Below are the code and all the weights of a small trained network. Each question names an input and a target symbol and asks about switching units off, where a switched-off unit gives its printed mean instead of its output.

import numpy as np


def w(rows, s, z=0):
    codes = np.array(rows[::2]) - 128.0
    scale = np.full(codes.shape[1], s)
    scale[-1] = z or s
    return codes * scale


def norm(h):
    return h / np.sqrt((h * h).mean(-1, keepdims=True) + 1e-5)


def f(y):
    return y / 2 * (1 + np.tanh(0.7978845608 * (y + 0.044715 * y**3)))


def softmax(a):
    e = np.exp(a - a.max(-1, keepdims=True))
    return e / e.sum(-1, keepdims=True)


def log_softmax(a):
    a = a - a.max(-1, keepdims=True)
    return a - np.log(np.exp(a).sum(-1, keepdims=True))


def net(x, mask):
    ids = ['ΔΘΛΨαβγεζηξπστφω'.index(c) for c in x.split()]
    T = len(ids)
    res = E[ids] + P[:T]
    q, k, v = (norm(res) @ M[0].T for M in (Q, K, V))
    z = softmax(np.where(np.tri(T) > 0, q @ k.T / 2**0.5, -1e9)) @ v
    res = res + np.where(mask[0], z, O[0][:, -1]) @ O[0][:, :-1]
    y = f(norm(res) @ A[0][:, :-1].T + A[0][:, -1])
    res = res + np.where(mask[1:13], y, B[0][:, -1]) @ B[0][:, :-1]
    return log_softmax(norm(res)[-1] @ U[:, :-1].T + U[:, -1])


Q, K, V, O, A, B = {}, {}, {}, {}, {}, {}
E = w([
[155,119,100,145],'Δ',
[52,66,155,106],'Θ',
[157,116,90,121],'Λ',
[157,116,86,123],'Ψ',
[20,130,249,195],'α',
[157,114,80,125],'β',
[42,98,254,222],'γ',
[158,113,79,126],'ε',
[159,112,77,127],'ζ',
[177,115,61,197],'η',
[170,107,50,177],'ξ',
[176,31,132,105],'π',
[165,196,99,109],'σ',
[81,204,169,107],'τ',
[63,164,64,107],'φ',
[162,166,214,104],'ω',
],0.0052)
P = w([
[136,157,154,252],'0',
[144,150,125,223],'1',
[153,150,106,202],'2',
[150,142,98,183],'3',
[147,138,91,166],'4',
[146,137,87,148],'5',
[145,135,82,128],'6',
[138,127,77,106],'7',
[136,123,70,98],'8',
[127,112,59,101],'9',
],0.0036)
Q[0] = w([
[74,55,131,133],'h1',
[41,126,254,125],'h1',
],0.0094)
K[0] = w([
[115,95,93,161],'h1',
[120,120,148,251],'h1',
],0.014)
V[0] = w([
[114,255,162,123],'h1',
[13,190,11,166],'h1',
],0.0038)
O[0] = w([
[140,162,58,1,199],'h1',
[16,246,111,169,255],'h1',
],0.0045,0.00069)
A[0] = w([
[99,119,108,97,150],'n1',
[33,128,210,157,255],'n2',
[163,135,182,79,144],'n3',
[111,148,137,159,90],'n4',
[132,139,248,143,117],'n5',
[189,157,114,114,130],'n6',
[168,119,185,105,92],'n7',
[114,67,113,123,119],'n8',
[85,197,223,104,95],'n9',
[175,84,117,169,157],'n10',
[59,145,83,164,101],'n11',
[127,198,254,150,7],'n12',
],0.0077,0.0041)
B[0] = w([
[168,158,185,168,141],'n1',
[177,140,103,7,253],'n2',
[59,80,182,121,153],'n3',
[122,74,118,110,127],'n4',
[123,242,69,147,164],'n5',
[141,60,63,85,185],'n6',
[29,143,77,146,124],'n7',
[131,137,170,193,126],'n8',
[199,168,255,205,174],'n9',
[99,131,216,65,206],'n10',
[57,100,221,132,199],'n11',
[243,163,139,228,148],'n12',
],0.0046,0.0032)
U = w([
[205,213,207,174,252],'Δ',
[129,161,187,14,160],'Θ',
[107,121,160,70,78],'Λ',
[95,109,155,105,76],'Ψ',
[126,125,137,130,6],'α',
[89,110,153,141,54],'β',
[119,114,140,133,19],'γ',
[58,97,151,149,138],'ε',
[82,103,151,155,115],'ζ',
[122,111,124,214,210],'η',
[108,105,120,218,222],'ξ',
[201,24,224,158,87],'π',
[144,180,33,119,136],'σ',
[118,148,27,123,156],'τ',
[4,234,88,120,20],'φ',
[250,75,59,74,113],'ω',
],0.011,0.003)

Each question gives the input, a string of symbols that net reads in full, and the target symbol t.
The units are the heads (2 rows each of Q, K, V and O) and the neurons (one row each of A and B). Each row of codes is followed by its name. A weight is (code - 128) times the scale printed after its matrix; where a second scale follows, it is the last column's (O, A, B and U).
mask holds one flag per unit, heads first, then neurons. A switched-off unit (its flag False) gives its mean, the last column of its rows in O or B, instead of its output. The means were averaged over made-up inputs and are rounded, as every weight is.
A unit's drop is (log p(t) with every unit on - log p(t) with that unit switched off) / (log p(t) with every unit on - log p(t) with every unit switched off).
The circuit of an input: a set's keep is (log p(t) with only the set's units on - log p(t) with every unit switched off) / (log p(t) with every unit on - log p(t) with every unit switched off). Starting from the 12 units with the biggest drops (on a tie, the unit counted first), units are removed one at a time, each time the one whose removal leaves the highest keep (on an exact tie, the one counted first), for as long as the keep stays at least 0.8.
circuit, biggest first: the units of the circuit, biggest drop first
most important unit: the unit with the biggest drop
top k neurons: the k neurons with the biggest drops, biggest first
drop of u: that unit's drop, to one decimal
input Ψ ω τ Λ ε σ α π Ψ, target π: top 2 neurons : n2, n10
input η η η π Θ Λ, target π: circuit, biggest first : h1, n5
input τ Θ γ α, target Δ: top 2 neurons : n12, n9
input β τ Δ, target τ: circuit, biggest first : h1, n9
input Ψ π ω η, target ω: circuit, biggest first : h1
input ε ξ ε φ τ π π ε, target π: circuit, biggest first : h1, n2, n10
input τ Θ π ε, target π: circuit, biggest first : h1, n10
input φ Λ τ ε φ γ, target Δ: circuit, biggest first : n12, n9, n5
input Θ Θ ω τ Θ γ π β, target π: circuit, biggest first : h1, n2, n10
input ε Λ π α π β Ψ, target π: circuit, biggest first : h1, n5
input Θ φ ε τ ξ Θ τ α Λ, target τ: top 4 neurons : n9, n2, n3, n10
input Ψ ε π Θ ξ, target π: top 3 neurons : n10, n5, n7
input ω Ψ α γ Ψ ζ η ε π η, target π: circuit, biggest first : h1, n10
input ε π τ ε, target τ: circuit, biggest first : h1, n9
input β Δ β τ Θ, target Θ: circuit, biggest first : n2
input φ ε γ ζ η π ω β π ξ, target π: top 2 neurons : n10, n2
input ω η ω, target Θ: top 2 neurons : n3, n7
input β ω ε α Ψ β τ, target Δ: top 2 neurons : n9, n10
input ω Δ τ β, target τ: top 2 neurons : n2, n9
input Λ ξ ε Θ φ Ψ ζ, target φ: top 2 neurons : n11, n9
input Θ Θ γ ω ζ β ω π, target π: top 3 neurons : n2, n8, n10
input Θ Λ ξ, target ξ: most important unit : n2
input Δ Ψ Ψ γ β β π, target π: drop of n2 : 0.2
input Ψ ζ η ξ τ η σ ε ω, target Δ: drop of n3 : 0.0
input ε η Θ ξ, target ξ: drop of n3 : 0.1
input τ Θ Θ σ ε γ ε ξ π γ, target Θ: drop of h1 : -0.1
input τ ξ η η ε ε π Δ, target π: circuit, biggest first : h1
input σ α π ζ, target π: circuit, biggest first : h1, n10
